Below is a small trained network, with its code and all its weights. Each question gives an input and a target symbol and asks what happens when units are switched off, that is, made to give their printed mean instead of their output.

import numpy as np


def w(rows, s, z=0):
    codes = np.array(rows[::2]) - 128.0
    scale = np.full(codes.shape[1], s)
    scale[-1] = z or s
    return codes * scale


def norm(h):
    return h / np.sqrt((h * h).mean(-1, keepdims=True) + 1e-5)


def softmax(a):
    e = np.exp(a - a.max(-1, keepdims=True))
    return e / e.sum(-1, keepdims=True)


def log_softmax(a):
    a = a - a.max(-1, keepdims=True)
    return a - np.log(np.exp(a).sum(-1, keepdims=True))


def net(x, mask):
    ids = ['αβδεζηλμξπσφψω'.index(c) for c in x.split()]
    T = len(ids)
    res = E[ids] + P[:T]
    u = 0
    for l in range(3):
        r = norm(res)
        for j in range(3):
            rows = slice(3 * j, 3 * j + 3)
            q, k, v = (r @ M[l][rows].T for M in (Q, K, V))
            z = softmax(np.where(np.tri(T) > 0, q @ k.T / 3**0.5, -1e9)) @ v
            o = O[l][rows]
            res = res + np.where(mask[u + j], z, o[:, -1]) @ o[:, :-1]
        u += 3
    return log_softmax(norm(res)[-1] @ U[:, :-1].T + U[:, -1])


Q, K, V, O = {}, {}, {}, {}
E = w([
[50,227,157,161],'α',
[46,243,145,99],'β',
[118,206,154,134],'δ',
[115,159,117,50],'ε',
[84,228,133,255],'ζ',
[86,213,178,147],'η',
[111,211,158,71],'λ',
[95,159,117,75],'μ',
[160,128,127,24],'ξ',
[147,193,153,93],'π',
[168,175,112,206],'σ',
[179,86,155,105],'φ',
[95,195,164,51],'ψ',
[100,188,159,84],'ω',
],0.0097)
P = w([
[137,136,127,135],'0',
[107,112,169,115],'1',
[152,252,129,8],'2',
[156,131,167,141],'3',
[91,100,165,119],'4',
[134,233,128,27],'5',
[157,131,171,145],'6',
[81,90,155,126],'7',
[127,227,125,35],'8',
[166,134,189,149],'9',
[74,74,148,123],'10',
[129,223,125,32],'11',
],0.036)
Q[0] = w([
[104,20,250,141],'0.h1',
[102,115,55,111],'0.h1',
[46,119,121,104],'0.h1',
[169,118,83,131],'0.h2',
[75,166,127,167],'0.h2',
[150,89,89,112],'0.h2',
[71,184,91,141],'0.h3',
[137,119,113,121],'0.h3',
[111,105,161,146],'0.h3',
],0.022)
K[0] = w([
[84,9,110,222],'0.h1',
[204,215,200,151],'0.h1',
[248,82,127,167],'0.h1',
[149,100,101,180],'0.h2',
[115,156,43,125],'0.h2',
[130,69,96,166],'0.h2',
[29,60,85,146],'0.h3',
[89,168,143,121],'0.h3',
[154,143,99,171],'0.h3',
],0.016)
V[0] = w([
[139,63,156,181],'0.h1',
[87,142,35,109],'0.h1',
[153,77,86,4],'0.h1',
[79,149,155,69],'0.h2',
[211,171,81,139],'0.h2',
[96,135,106,88],'0.h2',
[202,153,52,126],'0.h3',
[161,130,151,104],'0.h3',
[138,131,158,117],'0.h3',
],0.017)
O[0] = w([
[141,54,167,96,77],'0.h1',
[106,139,6,161,63],'0.h1',
[236,121,101,144,189],'0.h1',
[125,106,141,50,246],'0.h2',
[171,110,119,176,127],'0.h2',
[123,104,118,102,160],'0.h2',
[103,93,75,178,54],'0.h3',
[138,135,143,173,182],'0.h3',
[154,117,160,147,178],'0.h3',
],0.018,0.011)
Q[1] = w([
[194,190,80,124],'1.h1',
[98,172,104,108],'1.h1',
[153,98,121,88],'1.h1',
[108,203,135,56],'1.h2',
[96,182,89,78],'1.h2',
[253,118,165,128],'1.h2',
[109,143,192,180],'1.h3',
[130,110,66,95],'1.h3',
[181,136,115,151],'1.h3',
],0.024)
K[1] = w([
[38,170,30,148],'1.h1',
[50,103,117,141],'1.h1',
[110,153,141,51],'1.h1',
[3,177,58,145],'1.h2',
[105,212,112,132],'1.h2',
[107,69,117,23],'1.h2',
[137,214,99,128],'1.h3',
[118,59,168,160],'1.h3',
[151,151,187,106],'1.h3',
],0.021)
V[1] = w([
[108,95,123,95],'1.h1',
[206,137,233,117],'1.h1',
[60,138,3,97],'1.h1',
[83,170,118,130],'1.h2',
[129,184,174,99],'1.h2',
[65,32,95,105],'1.h2',
[169,118,96,148],'1.h3',
[116,37,157,70],'1.h3',
[145,132,158,187],'1.h3',
],0.012)
O[1] = w([
[155,149,130,150,115],'1.h1',
[58,189,189,152,245],'1.h1',
[181,50,5,124,25],'1.h1',
[133,133,91,208,125],'1.h2',
[81,102,79,152,186],'1.h2',
[176,79,147,98,99],'1.h2',
[128,173,105,131,114],'1.h3',
[125,168,249,149,121],'1.h3',
[183,126,108,154,115],'1.h3',
],0.011)
Q[2] = w([
[90,93,169,160],'2.h1',
[94,80,158,105],'2.h1',
[137,90,107,153],'2.h1',
[166,226,127,88],'2.h2',
[176,43,178,119],'2.h2',
[99,78,108,61],'2.h2',
[107,4,132,101],'2.h3',
[64,194,132,49],'2.h3',
[106,134,64,80],'2.h3',
],0.025)
K[2] = w([
[93,123,171,83],'2.h1',
[128,129,179,71],'2.h1',
[107,128,110,75],'2.h1',
[202,146,152,128],'2.h2',
[95,68,254,125],'2.h2',
[136,61,96,157],'2.h2',
[159,86,233,208],'2.h3',
[65,146,129,94],'2.h3',
[82,101,87,187],'2.h3',
],0.025)
V[2] = w([
[193,164,66,196],'2.h1',
[100,97,115,57],'2.h1',
[199,249,134,38],'2.h1',
[149,182,144,86],'2.h2',
[186,200,139,67],'2.h2',
[155,165,138,191],'2.h2',
[172,154,154,97],'2.h3',
[217,94,161,122],'2.h3',
[14,57,123,98],'2.h3',
],0.017)
O[2] = w([
[126,93,215,30,53],'2.h1',
[179,87,64,157,108],'2.h1',
[246,216,145,143,182],'2.h1',
[83,70,96,198,225],'2.h2',
[66,19,108,246,254],'2.h2',
[162,96,133,91,141],'2.h2',
[128,87,22,93,215],'2.h3',
[88,108,92,18,139],'2.h3',
[91,109,221,233,58],'2.h3',
],0.012,0.0099)
U = w([
[158,213,166,69,25],'α',
[254,125,215,146,8],'β',
[97,17,181,79,146],'δ',
[60,85,68,127,189],'ε',
[104,117,98,156,173],'ζ',
[181,191,98,154,100],'η',
[165,91,61,189,197],'λ',
[197,65,134,101,220],'μ',
[93,204,62,133,85],'ξ',
[127,109,88,118,220],'π',
[88,80,56,188,158],'σ',
[72,156,141,110,94],'φ',
[139,196,122,150,65],'ψ',
[48,133,122,85,99],'ω',
],0.027,0.011)

Each question gives the input, a string of symbols that net reads in full, and the target symbol t.
The units are the heads (3 rows each of Q, K, V and O). Each row of codes is followed by its name. A weight is (code - 128) times the scale printed after its matrix; where a second scale follows, it is the last column's (O and U).
mask holds one flag per head, layer by layer. A switched-off head (its flag False) gives its mean, the last column of its rows in O, instead of its output. The means were averaged over made-up inputs and are rounded, as every weight is.
A unit's drop is (log p(t) with every unit on - log p(t) with that unit switched off) / (log p(t) with every unit on - log p(t) with every unit switched off).
The circuit of an input: a set's keep is (log p(t) with only the set's units on - log p(t) with every unit switched off) / (log p(t) with every unit on - log p(t) with every unit switched off). Starting from all 9 units, units are removed one at a time, each time the one whose removal leaves the highest keep (on an exact tie, the one counted first), for as long as the keep stays at least 0.8.
units of the circuit, in order: the units of the circuit, biggest drop first
most important unit: the unit with the biggest drop
which heads matter: for each layer, one digit per head in row order, 1 if its drop is at least 0.15 and else 0, layers parted by /
input μ δ φ, target μ: most important unit	0.h1
input φ ζ φ ζ ξ ξ β, target μ: units of the circuit, in order	0.h1; 2.h3
input δ μ φ ξ φ ξ, target ε: which heads matter	111 / 110 / 110
input η ξ ξ δ β π μ, target σ: which heads matter	100 / 000 / 010
input β φ φ π λ ξ, target λ: which heads matter	100 / 100 / 010
input μ β ω φ η λ μ ψ ε ξ, target η: units of the circuit, in order	2.h1; 2.h3
input β π ξ μ λ φ α ξ δ, target λ: units of the circuit, in order	0.h1; 1.h1
input φ π π δ δ η, target ξ: which heads matter	111 / 110 / 010
input λ ξ δ ξ ξ δ π ω σ ξ, target ψ: units of the circuit, in order	1.h1; 2.h1; 0.h1; 1.h3
input ξ ξ α π, target μ: units of the circuit, in order	0.h1; 2.h3; 1.h1
input ψ π ξ λ ξ ξ φ δ μ β ξ η, target ψ: units of the circuit, in order	2.h3; 0.h1; 1.h3
input ξ φ δ ω μ μ β ξ φ ω, target μ: units of the circuit, in order	0.h1; 1.h1
input ξ σ ξ ζ μ δ α μ ζ φ, target λ: units of the circuit, in order	2.h1; 0.h1
input φ β μ ξ ξ μ δ ψ ψ, target ξ: units of the circuit, in order	0.h1
input σ α ζ, target δ: units of the circuit, in order	0.h3; 2.h1; 1.h1
input μ ξ φ λ, target μ: units of the circuit, in order	0.h1; 1.h1
input δ ζ ξ δ ξ ξ ξ π ε μ, target α: which heads matter	111 / 110 / 011
input ξ α ξ π, target ε: which heads matter	100 / 000 / 000
input ξ ξ β ζ, target μ: which heads matter	100 / 000 / 001
input ζ δ φ ξ π φ ξ, target α: which heads matter	101 / 110 / 111
input π φ μ, target ω: which heads matter	111 / 101 / 110
